Here is a tiny trained network, its code and every weight. The questions are about switching its units off for an input and a target symbol, where a switched-off unit gives its printed mean instead of its output.

import numpy as np


def w(rows, s, z=0):
    codes = np.array(rows[::2]) - 128.0
    scale = np.full(codes.shape[1], s)
    scale[-1] = z or s
    return codes * scale


def f(y):
    return np.maximum(y, 0)


def softmax(a):
    e = np.exp(a - a.max(-1, keepdims=True))
    return e / e.sum(-1, keepdims=True)


def log_softmax(a):
    a = a - a.max(-1, keepdims=True)
    return a - np.log(np.exp(a).sum(-1, keepdims=True))


def net(x, mask):
    ids = ['αβγδεηθλξπστφω'.index(c) for c in x.split()]
    T = len(ids)
    res = E[ids] + P[:T]
    u = 0
    for l in range(2):
        q, k, v = (res @ M[l].T for M in (Q, K, V))
        z = softmax(np.where(np.tri(T) > 0, q @ k.T / 4**0.5, -1e9)) @ v
        res = res + np.where(mask[u], z, O[l][:, -1]) @ O[l][:, :-1]
        u += 1
        y = f(res @ A[l][:, :-1].T + A[l][:, -1])
        res = res + np.where(mask[u : u + 12], y, B[l][:, -1]) @ B[l][:, :-1]
        u += 12
    return log_softmax(res[-1] @ U[:, :-1].T + U[:, -1])


Q, K, V, O, A, B = {}, {}, {}, {}, {}, {}
E = w([
[105,99,99],'α',
[100,155,101],'β',
[124,109,129],'γ',
[105,84,94],'δ',
[155,156,106],'ε',
[91,118,77],'η',
[182,89,139],'θ',
[77,149,31],'λ',
[128,252,107],'ξ',
[108,111,171],'π',
[126,130,162],'σ',
[185,102,106],'τ',
[115,106,143],'φ',
[126,157,170],'ω',
],0.024)
P = w([
[64,92,106],'0',
[254,193,23],'1',
[72,87,104],'2',
[237,208,69],'3',
[95,90,99],'4',
[219,217,70],'5',
[104,95,102],'6',
],0.0097)
Q[0] = w([
[43,156,196],'0.h0',
[101,115,95],'0.h0',
[129,115,86],'0.h0',
[5,135,148],'0.h0',
],0.015)
K[0] = w([
[7,143,134],'0.h0',
[160,136,186],'0.h0',
[174,134,168],'0.h0',
[50,152,214],'0.h0',
],0.013)
V[0] = w([
[95,203,168],'0.h0',
[253,197,122],'0.h0',
[39,170,107],'0.h0',
[136,87,102],'0.h0',
],0.0024)
O[0] = w([
[123,38,178,131],'0.h0',
[254,193,165,251],'0.h0',
[72,86,179,214],'0.h0',
[114,165,104,134],'0.h0',
],0.0032,0.0012)
A[0] = w([
[103,88,253,1],'0.n0',
[186,79,138,69],'0.n1',
[197,33,151,37],'0.n2',
[157,143,81,88],'0.n3',
[119,104,178,38],'0.n4',
[146,228,100,25],'0.n5',
[100,109,246,81],'0.n6',
[221,175,126,69],'0.n7',
[174,95,168,75],'0.n8',
[185,108,255,161],'0.n9',
[107,106,134,27],'0.n10',
[187,123,134,76],'0.n11',
],0.01,0.0029)
B[0] = w([
[86,203,112,136],'0.n0',
[101,96,200,140],'0.n1',
[39,146,207,143],'0.n2',
[189,120,131,210],'0.n3',
[95,154,111,130],'0.n4',
[133,6,223,253],'0.n5',
[143,217,138,138],'0.n6',
[88,198,13,214],'0.n7',
[176,97,138,134],'0.n8',
[166,76,33,146],'0.n9',
[101,87,101,131],'0.n10',
[86,103,197,149],'0.n11',
],0.011,0.007)
Q[1] = w([
[212,26,104],'1.h0',
[172,78,113],'1.h0',
[82,65,245],'1.h0',
[61,154,199],'1.h0',
],0.011)
K[1] = w([
[162,107,47],'1.h0',
[141,117,105],'1.h0',
[171,20,183],'1.h0',
[126,72,246],'1.h0',
],0.013)
V[1] = w([
[182,126,144],'1.h0',
[251,93,158],'1.h0',
[69,134,108],'1.h0',
[199,150,154],'1.h0',
],0.0026)
O[1] = w([
[88,173,65,65],'1.h0',
[9,228,54,3],'1.h0',
[196,61,174,199],'1.h0',
[58,222,4,32],'1.h0',
],0.0026,0.0021)
A[1] = w([
[176,148,129,238],'1.n0',
[139,22,87,50],'1.n1',
[27,176,68,57],'1.n2',
[87,119,126,40],'1.n3',
[154,242,87,130],'1.n4',
[103,160,81,253],'1.n5',
[59,127,188,150],'1.n6',
[53,194,171,165],'1.n7',
[144,172,149,224],'1.n8',
[173,196,161,190],'1.n9',
[29,138,139,77],'1.n10',
[86,255,193,81],'1.n11',
],0.013,0.0036)
B[1] = w([
[97,68,92,191],'1.n0',
[91,118,210,254],'1.n1',
[52,235,130,221],'1.n2',
[114,101,110,147],'1.n3',
[70,112,216,175],'1.n4',
[225,110,97,240],'1.n5',
[189,154,178,166],'1.n6',
[187,252,97,158],'1.n7',
[126,71,109,156],'1.n8',
[134,116,119,161],'1.n9',
[167,74,55,183],'1.n10',
[31,115,165,149],'1.n11',
],0.015,0.0071)
U = w([
[94,91,160,86],'α',
[215,144,90,103],'β',
[173,74,147,255],'γ',
[76,72,166,120],'δ',
[247,37,49,186],'ε',
[98,103,122,103],'η',
[148,113,219,30],'θ',
[102,120,80,117],'λ',
[224,152,194,218],'ξ',
[158,160,156,48],'π',
[159,140,159,87],'σ',
[156,119,182,137],'τ',
[240,143,122,62],'φ',
[102,136,192,57],'ω',
],0.012,0.0043)

Each question gives the input, a string of symbols that net reads in full, and the target symbol t.
The units are the heads (4 rows each of Q, K, V and O) and the neurons (one row each of A and B). Each row of codes is followed by its name. A weight is (code - 128) times the scale printed after its matrix; where a second scale follows, it is the last column's (O, A, B and U).
mask holds one flag per unit, layer by layer, with each layer's heads first. A switched-off unit (its flag False) gives its mean, the last column of its rows in O or B, instead of its output. The means were averaged over made-up inputs and are rounded, as every weight is.
A unit's drop is (log p(t) with every unit on - log p(t) with that unit switched off) / (log p(t) with every unit on - log p(t) with every unit switched off).
The circuit of an input: a set's keep is (log p(t) with only the set's units on - log p(t) with every unit switched off) / (log p(t) with every unit on - log p(t) with every unit switched off). Starting from the 12 units with the biggest drops (on a tie, the unit counted first), units are removed one at a time, each time the one whose removal leaves the highest keep (on an exact tie, the one counted first), for as long as the keep stays at least 0.8.
circuit, biggest first: the units of the circuit, biggest drop first
unit that matters most: the unit with the biggest drop
k most important neurons: the k neurons with the biggest drops, biggest first
k most important neurons of layer l: the k neurons of layer l with the biggest drops, biggest first
drop when u is switched off: that unit's drop, to one decimal
input ξ λ η λ ε λ β, target β: 2 most important neurons => (0.n5; 1.n1)
input α λ ξ ξ β δ θ, target θ: circuit, biggest first => (1.n1)
input ε λ σ π, target ε: circuit, biggest first => (0.n9; 1.n2)
input τ β λ φ, target ε: 3 most important neurons => (1.n2; 1.n1; 0.n5)
input η φ π γ, target ε: 3 most important neurons of layer 1 => (1.n1; 1.n2; 1.n0)
input φ ε δ π ξ λ, target ε: circuit, biggest first => (0.n5; 1.n2; 0.n3)
input θ η ω η δ δ η, target λ: circuit, biggest first => (0.n5; 1.n2)
input φ β γ ξ, target ε: 4 most important neurons => (0.n5; 1.n1; 1.n2; 0.n3)
input β ξ ω, target ω: 4 most important neurons => (1.n11; 0.n6; 0.n5; 1.n4)
input δ ε δ σ, target ε: 3 most important neurons => (0.n9; 1.n2; 1.n1)
input θ τ λ β λ ω, target ε: 2 most important neurons of layer 0 => (0.n9; 0.n5)
input τ π λ β, target ε: 4 most important neurons => (0.n5; 1.n2; 0.n7; 1.n1)
input λ β φ ε, target ε: 3 most important neurons => (0.n5; 1.n2; 1.n1)
input λ γ θ τ β, target β: 2 most important neurons of layer 0 => (0.n5; 0.n3)
input ξ λ λ ξ φ β, target ε: 3 most important neurons of layer 1 => (1.n2; 1.n1; 1.n4)
input ω λ π, target π: 4 most important neurons => (1.n7; 0.n6; 0.n0; 0.n5)
input τ φ λ θ φ β ε, target ε: unit that matters most => 1.n2
input δ β λ γ, target ε: 3 most important neurons => (1.n2; 1.n1; 1.n0)
input β δ ω δ π ξ, target ε: 3 most important neurons of layer 0 => (0.n5; 0.n7; 0.n3)
input λ τ γ ω, target ε: drop when 0.n9 is switched off => 0.7
input δ ξ λ λ γ π, target ε: drop when 0.n5 is switched off => 0.5
input π ξ γ λ γ φ, target ε: drop when 0.n6 is switched off => 0.1
